Below is a small trained network, with its code and all its weights. Each question gives an input and a target symbol and asks what happens when units are switched off, that is, made to give their printed mean instead of their output.

import numpy as np


def w(rows, s, z=0):
    codes = np.array(rows[::2]) - 128.0
    scale = np.full(codes.shape[1], s)
    scale[-1] = z or s
    return codes * scale


def f(y):
    return np.maximum(y, 0)


def softmax(a):
    e = np.exp(a - a.max(-1, keepdims=True))
    return e / e.sum(-1, keepdims=True)


def log_softmax(a):
    a = a - a.max(-1, keepdims=True)
    return a - np.log(np.exp(a).sum(-1, keepdims=True))


def net(x, mask):
    ids = ['αβγδεζηθλξπω'.index(c) for c in x.split()]
    T = len(ids)
    res = E[ids] + P[:T]
    u = 0
    for l in range(2):
        q, k, v = (res @ M[l].T for M in (Q, K, V))
        z = softmax(np.where(np.tri(T) > 0, q @ k.T / 2**0.5, -1e9)) @ v
        res = res + np.where(mask[u], z, O[l][:, -1]) @ O[l][:, :-1]
        u += 1
        y = f(res @ A[l][:, :-1].T + A[l][:, -1])
        res = res + np.where(mask[u : u + 16], y, B[l][:, -1]) @ B[l][:, :-1]
        u += 16
    return log_softmax(res[-1] @ U[:, :-1].T + U[:, -1])


Q, K, V, O, A, B = {}, {}, {}, {}, {}, {}
E = w([
[146,124,73,180,82,146,161,141,174,175],'α',
[151,185,76,182,77,89,69,143,143,167],'β',
[125,144,166,81,88,149,122,133,223,84],'γ',
[121,135,81,121,153,59,101,123,179,159],'δ',
[126,156,102,172,116,84,106,154,170,121],'ε',
[139,150,142,109,59,119,68,124,169,96],'ζ',
[154,77,254,113,120,147,74,183,94,140],'η',
[187,129,163,200,82,143,189,139,109,38],'θ',
[123,160,166,158,172,45,126,129,145,23],'λ',
[109,61,129,128,91,89,102,113,139,97],'ξ',
[157,141,138,163,120,51,133,103,128,242],'π',
[226,91,175,90,108,134,189,67,128,136],'ω',
],0.017)
P = w([
[8,212,2,48,122,126,190,154,33,159],'0',
[92,142,82,69,109,54,198,183,79,129],'1',
[122,148,177,64,81,64,184,171,119,91],'2',
[160,99,63,143,152,65,166,201,78,138],'3',
[144,106,152,125,162,121,150,144,180,88],'4',
[144,60,147,160,147,162,160,162,198,78],'5',
[176,102,133,181,187,121,109,142,170,79],'6',
[199,84,77,196,236,93,103,164,138,86],'7',
],0.0089)
Q[0] = w([
[53,192,150,76,91,118,188,78,44,165],'0.h1',
[167,66,190,162,53,7,155,163,178,131],'0.h1',
],0.017)
K[0] = w([
[83,195,60,66,63,83,201,57,84,105],'0.h1',
[136,84,249,121,175,128,103,108,11,169],'0.h1',
],0.017)
V[0] = w([
[161,140,66,119,99,119,108,163,159,30],'0.h1',
[98,77,140,170,137,81,208,7,95,109],'0.h1',
],0.013)
O[0] = w([
[148,113,58,114,33,147,160,133,212,84,207],'0.h1',
[163,190,139,104,239,141,80,254,155,56,254],'0.h1',
],0.0092,0.00069)
A[0] = w([
[115,166,160,81,199,192,108,241,82,145,46],'0.n1',
[142,230,141,196,38,113,96,151,95,97,130],'0.n2',
[55,125,86,18,169,160,247,188,116,168,76],'0.n3',
[138,98,92,165,183,188,108,52,254,181,177],'0.n4',
[100,49,159,92,64,156,54,189,82,123,159],'0.n5',
[120,164,232,173,94,132,165,189,233,164,100],'0.n6',
[54,6,108,64,159,153,51,114,121,65,43],'0.n7',
[34,62,130,69,157,120,135,249,160,156,97],'0.n8',
[51,169,141,133,75,115,127,161,31,57,21],'0.n9',
[145,113,188,89,131,93,112,95,152,68,254],'0.n10',
[86,142,193,220,165,242,74,6,146,159,118],'0.n11',
[129,188,116,71,103,154,79,246,181,141,64],'0.n12',
[138,60,101,154,193,207,198,53,63,23,54],'0.n13',
[200,78,108,150,185,131,77,171,158,110,126],'0.n14',
[153,156,206,154,210,131,137,76,105,164,42],'0.n15',
[92,86,212,153,108,122,91,217,137,118,88],'0.n16',
],0.0064,0.0025)
B[0] = w([
[188,254,189,193,80,146,74,61,128,148,203],'0.n1',
[99,46,122,103,183,142,159,186,155,127,183],'0.n2',
[93,148,103,78,149,155,89,252,143,126,158],'0.n3',
[119,149,184,144,79,158,73,233,103,116,169],'0.n4',
[171,165,97,110,106,76,103,122,66,56,184],'0.n5',
[146,153,91,135,183,80,120,113,95,172,189],'0.n6',
[187,171,62,146,172,188,121,175,152,87,166],'0.n7',
[149,113,95,164,142,152,140,111,89,80,193],'0.n8',
[120,106,67,161,153,144,178,40,136,113,159],'0.n9',
[99,75,37,175,130,121,81,185,75,237,232],'0.n10',
[60,109,116,79,212,173,105,236,142,119,191],'0.n11',
[143,84,198,125,176,181,208,166,70,49,254],'0.n12',
[94,218,164,117,78,96,57,179,152,181,162],'0.n13',
[105,73,158,120,97,156,136,58,164,138,238],'0.n14',
[142,92,84,158,63,213,142,183,181,78,186],'0.n15',
[184,140,57,123,96,93,123,50,126,137,191],'0.n16',
],0.0088,0.0074)
Q[1] = w([
[151,89,127,181,100,157,23,165,254,96],'1.h1',
[180,170,178,219,131,168,37,60,119,127],'1.h1',
],0.009)
K[1] = w([
[254,2,167,182,135,77,80,105,229,143],'1.h1',
[122,86,212,111,134,158,138,146,159,213],'1.h1',
],0.0087)
V[1] = w([
[144,196,156,194,128,111,252,187,185,191],'1.h1',
[60,121,101,220,192,36,110,110,166,59],'1.h1',
],0.014)
O[1] = w([
[95,90,134,106,82,191,11,124,132,126,3],'1.h1',
[103,229,144,83,58,106,53,150,71,129,99],'1.h1',
],0.012,0.0035)
A[1] = w([
[151,129,113,10,198,63,75,127,201,176,119],'1.n1',
[120,152,117,56,77,154,131,115,195,56,14],'1.n2',
[157,199,173,116,166,143,143,113,138,97,52],'1.n3',
[32,97,140,103,111,174,113,91,154,142,89],'1.n4',
[154,92,150,129,72,77,156,73,119,160,82],'1.n5',
[90,116,205,154,103,122,79,86,104,171,104],'1.n6',
[151,124,185,142,129,118,164,158,105,166,77],'1.n7',
[103,206,101,152,88,156,136,39,96,201,129],'1.n8',
[163,182,153,113,181,148,179,62,131,101,3],'1.n9',
[126,89,150,143,182,137,104,125,109,141,163],'1.n10',
[153,181,89,79,115,125,75,154,220,143,97],'1.n11',
[133,202,190,108,134,129,84,163,122,169,86],'1.n12',
[73,135,171,118,113,140,124,111,46,152,180],'1.n13',
[138,144,73,162,26,93,145,60,194,154,122],'1.n14',
[142,92,183,162,79,105,154,65,97,86,125],'1.n15',
[61,149,123,99,56,116,101,147,122,153,125],'1.n16',
],0.011,0.0054)
B[1] = w([
[96,165,138,92,145,211,160,149,84,83,131],'1.n1',
[122,61,184,186,162,53,71,69,162,109,188],'1.n2',
[170,123,78,124,117,133,131,137,192,128,181],'1.n3',
[155,96,70,114,130,57,113,110,118,145,182],'1.n4',
[100,182,101,217,143,161,127,160,165,85,181],'1.n5',
[74,140,97,57,169,165,147,97,123,9,181],'1.n6',
[114,137,127,121,160,98,72,74,104,81,200],'1.n7',
[175,90,112,157,166,122,86,176,78,144,153],'1.n8',
[82,72,134,73,107,130,135,98,73,149,206],'1.n9',
[146,206,130,152,93,124,129,111,141,164,250],'1.n10',
[47,175,143,73,173,98,102,179,159,163,190],'1.n11',
[137,124,89,254,56,124,154,110,123,109,204],'1.n12',
[86,98,204,131,84,112,111,121,189,137,196],'1.n13',
[128,133,188,76,52,173,131,114,109,99,169],'1.n14',
[120,158,143,103,149,123,114,183,180,150,179],'1.n15',
[216,126,123,75,181,168,184,123,87,200,236],'1.n16',
],0.015,0.011)
U = w([
[88,125,43,105,110,115,146,150,162,186,2],'α',
[132,113,133,107,75,155,133,116,42,117,126],'β',
[114,105,115,69,63,97,136,50,154,113,11],'γ',
[101,166,148,45,153,191,136,200,116,123,129],'δ',
[129,165,147,26,134,115,127,77,117,146,99],'ε',
[71,152,163,69,69,168,148,176,161,104,177],'ζ',
[63,137,126,133,161,127,168,102,79,133,177],'η',
[103,60,181,107,196,158,101,252,114,63,136],'θ',
[122,213,222,136,125,79,79,145,59,134,165],'λ',
[174,206,86,90,122,66,160,182,127,46,199],'ξ',
[79,181,77,112,99,150,61,92,106,96,161],'π',
[192,180,173,126,198,196,146,113,163,103,135],'ω',
],0.0045,0.003)

Each question gives the input, a string of symbols that net reads in full, and the target symbol t.
The units are the heads (2 rows each of Q, K, V and O) and the neurons (one row each of A and B). Each row of codes is followed by its name. A weight is (code - 128) times the scale printed after its matrix; where a second scale follows, it is the last column's (O, A, B and U).
mask holds one flag per unit, layer by layer, with each layer's heads first. A switched-off unit (its flag False) gives its mean, the last column of its rows in O or B, instead of its output. The means were averaged over made-up inputs and are rounded, as every weight is.
A unit's drop is (log p(t) with every unit on - log p(t) with that unit switched off) / (log p(t) with every unit on - log p(t) with every unit switched off).
The circuit of an input: a set's keep is (log p(t) with only the set's units on - log p(t) with every unit switched off) / (log p(t) with every unit on - log p(t) with every unit switched off). Starting from the 12 units with the biggest drops (on a tie, the unit counted first), units are removed one at a time, each time the one whose removal leaves the highest keep (on an exact tie, the one counted first), for as long as the keep stays at least 0.8.
units of the circuit, in order: the units of the circuit, biggest drop first
k most important neurons: the k neurons with the biggest drops, biggest first
k most important neurons of layer l: the k neurons of layer l with the biggest drops, biggest first
input η β ζ, target η: units of the circuit, in order => 1.h1, 1.n9, 0.h1
input β γ γ γ λ γ, target λ: units of the circuit, in order => 1.h1, 1.n2, 0.h1, 0.n4
input ζ ω δ ξ θ δ λ β, target λ: units of the circuit, in order => 1.h1, 1.n2, 0.h1, 1.n11
input α λ ε, target λ: most important neuron => 1.n2
input θ ξ ζ, target ξ: units of the circuit, in order => 1.h1, 0.h1, 0.n5
input ξ ζ ω β θ, target ω: units of the circuit, in order => 0.h1, 1.h1, 0.n1, 1.n10
input ξ β λ ω ω ξ ω, target ω: units of the circuit, in order => 1.h1, 0.h1, 0.n1
input λ β ξ λ ξ γ, target ξ: units of the circuit, in order => 1.h1, 1.n3, 0.h1
input ω ε ε ε, target ε: 2 most important neurons => 1.n16, 1.n11
input ξ ζ λ λ λ η θ ζ, target β: 3 most important neurons of layer 0 => 0.n11, 0.n1, 0.n14
input θ ζ ξ η θ ε, target λ: 3 most important neurons => 0.n11, 0.n1, 0.n14
input δ ω λ, target ω: units of the circuit, in order => 0.h1, 0.n1, 1.h1
input α θ ζ, target θ: units of the circuit, in order => 0.h1, 0.n12, 1.n2
input ξ λ β ξ λ π, target π: units of the circuit, in order => 0.h1, 1.h1, 1.n6, 1.n12
input λ ζ γ ξ α λ, target ξ: 3 most important neurons => 0.n12, 0.n1, 0.n8
input λ γ θ λ, target λ: units of the circuit, in order => 1.h1, 1.n2, 0.h1
input β θ λ ε ξ λ α ζ, target λ: 3 most important neurons => 0.n16, 1.n2, 0.n4
input ξ ζ β α ε λ ξ ε, target ξ: units of the circuit, in order => 1.h1, 0.h1
input θ η ξ, target ε: 2 most important neurons => 1.n16, 1.n4
input π ζ π ξ λ ω ξ λ, target ω: 2 most important neurons of layer 0 => 0.n1, 0.n14
input γ π ξ, target π: 3 most important neurons => 0.n1, 0.n12, 0.n14
input θ β ξ ξ ξ β θ ε, target θ: 2 most important neurons of layer 1 => 1.n10, 1.n2
input ζ ξ η, target ξ: units of the circuit, in order => 1.h1, 0.n5
input η η γ, target η: 2 most important neurons of layer 1 => 1.n9, 1.n5
input λ η ξ, target β: 2 most important neurons of layer 1 => 1.n12, 1.n16
input ξ δ ω π, target ω: units of the circuit, in order => 0.h1, 1.h1, 0.n1, 1.n10
input ξ ξ ω ε, target ω: units of the circuit, in order => 0.h1, 0.n1, 1.h1
input ξ ξ θ π ζ ζ, target π: most important neuron => 0.n1
input γ ω ξ π δ, target π: most important neuron of layer 1 => 1.n6
